Where the symbols take the states:
fenu: ζ>pino, δ>rizi
medo: ζ>deso, δ>sesu
sate: ζ>rura, δ>bupi
loza: ζ>roso, δ>turi
turi: ζ>medo, δ>sibi
bupi: ζ>puba, δ>nota
liga: ζ>turi, δ>bega
lemi: ζ>momu, δ>zefe
zige: ζ>zero, δ>nupo
nupa: ζ>nago, δ>bago
kera: ζ>zuta, δ>nasi
dimu: ζ>kopu, δ>rife
rura: ζ>bape, δ>puba
rofo: ζ>lago, δ>zano
mevi: ζ>sate, δ>posi
pega: ζ>goko, δ>nupa
biro: ζ>nupa, δ>kopu
kika: ζ>sege, δ>kika
sibi: ζ>pozu, δ>rima
niri: ζ>nota, δ>batu
neta: ζ>mapu, δ>kaso
bito: ζ>biro, δ>pino
tafo: ζ>lago, δ>mazu
pino: ζ>rife, δ>vamu
zeda: ζ>loza, δ>sibo
momu: ζ>vubu, δ>zevi
veta: ζ>dori, δ>mapu
nota: ζ>neta, δ>rube
kopu: ζ>bago, δ>neso
vamu: ζ>pina, δ>bape
fupi: ζ>veko, δ>zano
mogo: ζ>sibo, δ>zeda
rizi: ζ>bape, δ>mota
goko: ζ>bito, δ>nago
gale: ζ>fupi, δ>loza
lufi: ζ>mome, δ>tafo
bago: ζ>kera, δ>pozu
gura: ζ>gura, δ>sede
feki: ζ>sesu, δ>dati
sede: ζ>kika, δ>zaro
zuta: ζ>zevi, δ>fupi
sibo: ζ>turi, δ>liga
rame: ζ>nasi, δ>vubu
fide: ζ>nuzu, δ>sede
mapu: ζ>batu, δ>rizi
dori: ζ>rizi, δ>sate
deso: ζ>zefe, δ>nuzu
neso: ζ>pozu, δ>sibi
rife: ζ>neso, δ>rame
nasi: ζ>rame, δ>momu
mazu: ζ>niri, δ>nota
batu: ζ>rube, δ>pino
zevi: ζ>povi, δ>veko
zano: ζ>zuta, δ>lemi
loku: ζ>sede, δ>zazi
kaso: ζ>neta, δ>mevi
rosi: ζ>loku, δ>loza
dati: ζ>deso, δ>fide
rure: ζ>pina, δ>mota
rube: ζ>kaso, δ>veta
zefe: ζ>lupi, δ>rosi
povi: ζ>kera, δ>vubu
pina: ζ>nupo, δ>lufi
sesu: ζ>lemi, δ>deso
nuzu: ζ>rosi, δ>fupi
lago: ζ>niri, δ>mapu
veko: ζ>zeda, δ>nago
mota: ζ>lufi, δ>zero
mome: ζ>loro, δ>lago
bape: ζ>posi, δ>pega
bega: ζ>dati, δ>lupi
loro: ζ>vusa, δ>niri
roso: ζ>mogo, δ>medo
zaro: ζ>rofo, δ>tego
zero: ζ>rure, δ>gura
maba: ζ>pega, δ>zuta
zibo: ζ>mazu, δ>zero
rima: ζ>sibo, δ>gale
vubu: ζ>rima, δ>povi
sege: ζ>zazi, δ>zibo
tego: ζ>zige, δ>nupo
lupi: ζ>fide, δ>loku
puba: ζ>pega, δ>biro
nupo: ζ>gura, δ>mome
vusa: ζ>tafo, δ>nota
zazi: ζ>zaro, δ>loku
posi: ζ>fenu, δ>goko
pozu: ζ>nasi, δ>maba
nago: ζ>dimu, δ>kera

The rows follow the links: the fewer symbols apart two states are, the more alike their rows tend to be.

Rows of some states; one shown again gets a slightly different row:
nupo:   74    80   -94    -6    55   -76   180  -105    60    70   -13     0   -47   148     4   -18   -63  -181   136  -156  -128    50  -165   -83   208   -12  -100   -24   213     2    89   -24   -83   166   127   140   107   155   -27    35  -199    47
zazi:  252    51   140   -97    59   -99  -163   -67   186    13    78    80    48   -93   -70    59   109   112   -45    85    17   105   -49   -13    25   127    23     5    89   254   132  -152  -197   -76  -176    69   141   -32    92    31    40   -28
sege:  242    11   181   -97    80  -130  -102     5   149   -57    90    51    82   -59  -202    70   220   101    15    20     4    -4   -37    25    62    83    79   -38    75   305    95  -106  -184   -69  -158    40    59   -98    95    99   170   -89
mogo: -253   101    -8   108    85  -129   257   -12  -125   -80   180   -78   -81    38  -136    37  -163    60   -83  -195  -110  -110   -13   -62   -61    -9  -142   -30   -20    71   -10     8   -92  -142   -37   -48    72  -218    56    40   191    21
sate: -149   156    -1   -16    56    53  -253    32  -207  -155  -176   -13     9    75   -18  -121   175  -138   -14  -112   -60   -35    34    85    -9  -140   -30   -85  -221   -31  -118    37   -21     0    77  -217   139    59     2   -52    94   186
puba: -166   148   -85    19   163    25  -191   109  -198  -127   -75   -24   103   -12    37   -80   114  -109   -56   -22    92   -42    20   -88   -12  -378    84   -88  -119   -54   -29   106   -82   143   -15   -41   -22    80   -11   -51    97   175
biro: -112    21   -88   -14   120    -8   -78    15  -123   -57   111    11   149   -65   111  -100   -12    35  -165    72   123   -34    11  -185   -89  -357    64    40   -42   -69    35   182   -75   204   -37    14  -188   161   -83   -26    46   142
fide:  169   -46    25  -173    26   -81  -135    34    64   118  -181   183   -21  -124   123    54   -84    -8    37   -46   172   176   -13    23  -114   150   -84    -9    52   -40   196  -156   -22     5  -109   113    54    64   237  -105   -43  -181
deso:    6   -37   -79   -73     1     4   -67   146   -92   102  -265   109  -141   -96   129    94  -143   -32    83  -138   174   129    33    55  -119   120   -97   -36     2  -192   106   -98   127    22    -8    72   -21     8   180  -134   -76  -209
rube:   43   176    72  -161   -98    53  -141  -246   114   -28    45     9    -5   125   100   -60    68   145    42    51    29    -4    18   198   -67   227   -16   186  -182    10   -73    40    81  -138   121  -202   131    -6   -74   -45     7    79
neta:   -2   205    97  -139   -49    69  -176  -262    90   -17    42    49   -17    90   123   -65    74   128    32    50    27     2    12   153   -85   263   -39   157  -194     8   -71    -2    56  -126   126  -207   157    24   -68   -27    22   100
rura: -160   144   -56    20    82    84  -195   152  -226   -96  -163   -41    31    19   -52   -94   128  -195   -50   -96   -63   -72    59    -6    27  -327    29  -152  -141   -49   -74    97   -54    56    53  -131    12    85    13   -25    46   148
tafo:  177    91   -14   -40    36     9    70   104    35    79    80   -18    91   147   -28   208   -18   -22   214    48   284  -137    17    93    83   -50   142   159   192    -4   -16    55    80   -10   138   179   -57  -122     3    -6    52  -157
bega:  -24   -59    -6  -167    77   -97    -3    88   -41    45  -179   188   -86  -102   103     4  -120    54   110  -239   186    79   -29    66  -182   161  -133   -62   -35   -67   174   -73    16    99   -45    46   -25   -32   257  -103    61  -189
mome:  163    88   -83    -9    12    -2   167    23    67    96    64   -67    38   213    23   167  -112   -89   189   -27   175   -88   -49    13   184   -67    76   133   276    22    31    58    59    76   165   215    -8   -34   -36    -9  -122  -109
loro:  133   110    20   -41    48    12    34    68    44    48    91   -35    80   174    60   179   -59    27   235    92   315   -88     3    67    34   -21   133   180   168   -10   -13    59   100     3   123   151   -48  -119   -11   -39    49  -108
rife:   10  -257     4   -34  -141     6   116   -85   163   -36   160     6    62   -54    30  -161    47   236   -58   101     3   -74    -2   -16   -95    11    98    -6  -133    -9    33   160    64   180   -41   -87  -281   139  -148    55   -20    -5
veta:   -6   159    69  -132  -159    39   -97  -202    71     3   -12   -11   -47   111    39  -104    77   102   -48     9   -69   -22    10   212   -39   203    -9    70  -247     9   -76    27    78  -140   141  -222   155    48  -114   -75   -32    45
fenu:   38   -54   -41   -23  -244    23    63    73   -35   148    51  -130   -42    32  -161  -146   -14   -32  -278   -88  -173  -163    78   116    68  -116    22  -136  -179    77     0   152   106   -78    60   -51   -87   136  -154   -60  -150  -102
bago: -115  -113   -45    28    75    60   -20   -97    60  -117   153    19   117  -110   142  -131    38   135   -40   189    99    68   -21  -157  -110  -153    69    62    -1  -118    11   131   -57   200   -97   -38  -214   136  -120    79    32   170

Each walk starts at a row. The symbols on each line, taken left to right, move it on to the next state.
Each answer is a row, close to the row of the state it stands for.
new walk
-222    74   -15   103    88  -107   237   -36  -109   -74   152   -46  -102   -35   -81    71  -183    61  -151  -180  -109   -63    -9   -74  -103    30  -170     8    17    84    -4   -46   -95  -182   -90     8    90  -228    68    14   164     7
δ ζ δ ->  -34   -87   -66   -72    13    53   -83   181  -119    65  -278   135  -100   -86   153    90  -130   -56   124  -129   194   100    47    84   -90   107   -68   -56    15  -227    86   -91   140    48     5    57   -58    29   206  -102   -70  -175
δ δ ->   88     5   -18   -29     2   -19  -109    77   -46   165  -169   118  -106  -149   140   158  -184    -5   -80    24   110   173    25   -33   -87   143   -93    80    83  -127   100  -169    64  -115   -86   147   103   -20   190  -135  -153  -151
new walk
-262    29    -4    90   108   -99   244   -54  -119  -119   152   -58   -82    11   -96     0  -104    81   -44  -220  -151  -100    -6   -67   -75     4  -123   -37   -63    77    -4    -8   -69  -119   -47   -71    24  -237    78    77   235    41
ζ δ -> -255  -125    28    52    93   -70   231  -150    40  -176   182    29    54   -35    24  -162    18   217    40   -89   -58   -14   -83   -51  -185    61   -33   -13   -94    -1    18   104   -57   119   -56  -142  -156  -100    27   135   219    73
ζ δ ζ ζ ->  -36    -3   -95    43   -39    41   -23    84  -135    53    97   -87    74   -27   -23   -88   -36   -30  -317    67   -17  -115    81  -111   -16  -395    50   -27   -91    -3    13   161   -25    54   -23    35  -157   164  -143  -105   -91    90
new walk
 -56   -81   -85   146    14    58    -6     1   -22    -3   167   -57   106  -122    73   -47   -41    56  -228   255     5    -3    56  -181   -47  -278    83    83     7   -99   -36   107   -64    70   -98    48  -158   145  -173    11   -50   172
ζ δ ζ ζ -> -119  -225     0    26    22    50    38  -116    89  -155    92    41   118   -94   104  -146   105   197    32   110    34    55   -21  -120  -112    -1    57    36   -69   -94   -39   119   -26   244   -73   -63  -235    81  -101   121   150   186
δ δ ->  -10   -83    -5   207   -30   150  -114    45   -33    42    -5   -59    -3  -139    48   165   -50   -88  -109   338   -85   155    90  -124    51   -40    59    51    97  -172  -149  -126    33  -132  -110    65    95     2   -20    38  -123   180
new walk
 129    83    47  -153  -192    51    -9  -181   150   118   153   -19    14   105    39   -53    -5   150   -57    82    97  -118    75   232   -30   178    82   165  -133    36   -29   120   157  -140   136  -111    20    25  -148   -62   -65   -89
ζ ζ ζ ζ δ ->   45    24   -46   -28  -234     9    21    63   -73    99   -68  -124   -70   136  -153  -140    21  -110  -135  -169  -217  -168    41   123   132   -95     3  -147  -174    39   -46    91   102  -111   110  -109    25   113  -101   -87  -131   -81
δ ζ ζ δ ->  193   139     6   -46    -1    22    46   -29   111   126   118   -60    48   137    60   183  -108   -19   172   169   250   -76    16    81    73    43   104   249   198    21   -36    24   104  -101   138   155    25   -93   -56   -41   -53  -104
new walk
-135   204    23   -65   -63    74  -243   -89   -96  -106  -125   -24   -48    60    -3  -179   146   -55  -112   -57  -107   -40    46   132   -49   -33   -57   -53  -308     3   -93    43    12   -76    97  -246   139    91   -72   -51   -29   150
δ δ ζ ->   27   -32   -96   -10   -62    -6    39    48   -27    91   157   -73   104   -25    16  -146   -57    51  -275    30    34  -145    52  -101   -37  -344    62    12   -88    -9    46   196    13    80    -9    40  -200   170  -147  -130   -51     9
δ ζ ζ -> -106  -200   -42   -33    38   -35   134  -186   144  -115   152    52    85   -61   111  -211    41   211     9    43    61     4   -27   -80  -150   -10    37    55   -60   -28    52   167    31   223   -70   -52  -227    95  -127    86    99    88
new walk
 -39  -278    61   123  -155   182  -112   119    28   -62  -175   -20   -27  -120     6    95   124   -32   129   220  -131    83    56    75    66   180   110   -82   -30  -156  -170   -97   104   -13   -46   -94   -31   -39   -18   120   -37    33
ζ δ ->  -27  -265    96   188  -125   180   -88    87     9  -108  -128   -48   -12  -105   -60    37   140   -28    99   234  -177    51    71    58    53   113    97   -91   -28  -101  -198   -70    58   -42   -50   -88   -30   -55   -36   172    11    78
ζ ζ δ δ ->   75    13   -20   130   -49    95  -109    52     5   127   -25   -22   -37   -93   101   199  -138   -63   -89   294   -16   143    38   -96    29    43     9   137   155  -135   -92  -189    57  -174   -65   131   156     0    -4    -5  -192    57
new walk
-271  -144    98   151    40   -49   188   -12   -18  -160    99   -37   -45   -24  -140    12     4    97    -5   -74  -188   -45     2   -26   -53   135   -67   -87   -64    30  -114   -17   -46   -74   -80  -172    -5  -220    20   170   218    88
ζ ζ ζ -> -204   -19   -58   -15    98   -73   161    91  -218    12  -120    74  -110   -25    67    35  -229   -12    67  -268    63    16   -13     6  -158    72  -177   -75   -50  -121   113   -38    44   -11    37    -4   -18  -142   238   -45    96  -158
δ ζ ζ δ ->  -30  -203    57   220  -117   185   -86   109    -7   -23   -82   -67     1  -129   -38   144    81   -65     8   268  -174    84    82   -33    88    66    63   -18    36  -146  -195  -150    60  -147  -112   -40    41   -63   -55   119   -32   112
new walk
-101    72  -121    62    56    31  -113   110  -203   -28    16   -56    88   -44    26   -64    30  -107  -194    43    48   -40    78  -136   -20  -402    69   -37   -56   -54   -53   126   -65   119   -64    -7  -113   142  -102   -77    -9   154
δ δ ζ ->  -58  -257    17   185   -68   157   -97    36    37   -90   -20    -7    62  -165    54     5    76    37     6   317   -67   103    33   -82    -7     4   145     6    -2  -166  -148     0    52    43   -88   -37   -98    53   -92   120   -17   178
δ ζ δ δ δ ->  -26  -298    98   180  -132   142   -32    82    28  -159  -126   -45   -42  -102   -72    23   193   -12   137   155  -177    36    23    87    69   168    71   -90  -100   -77  -171   -83    69   -26   -35  -124   -56   -76   -28   182    81    51
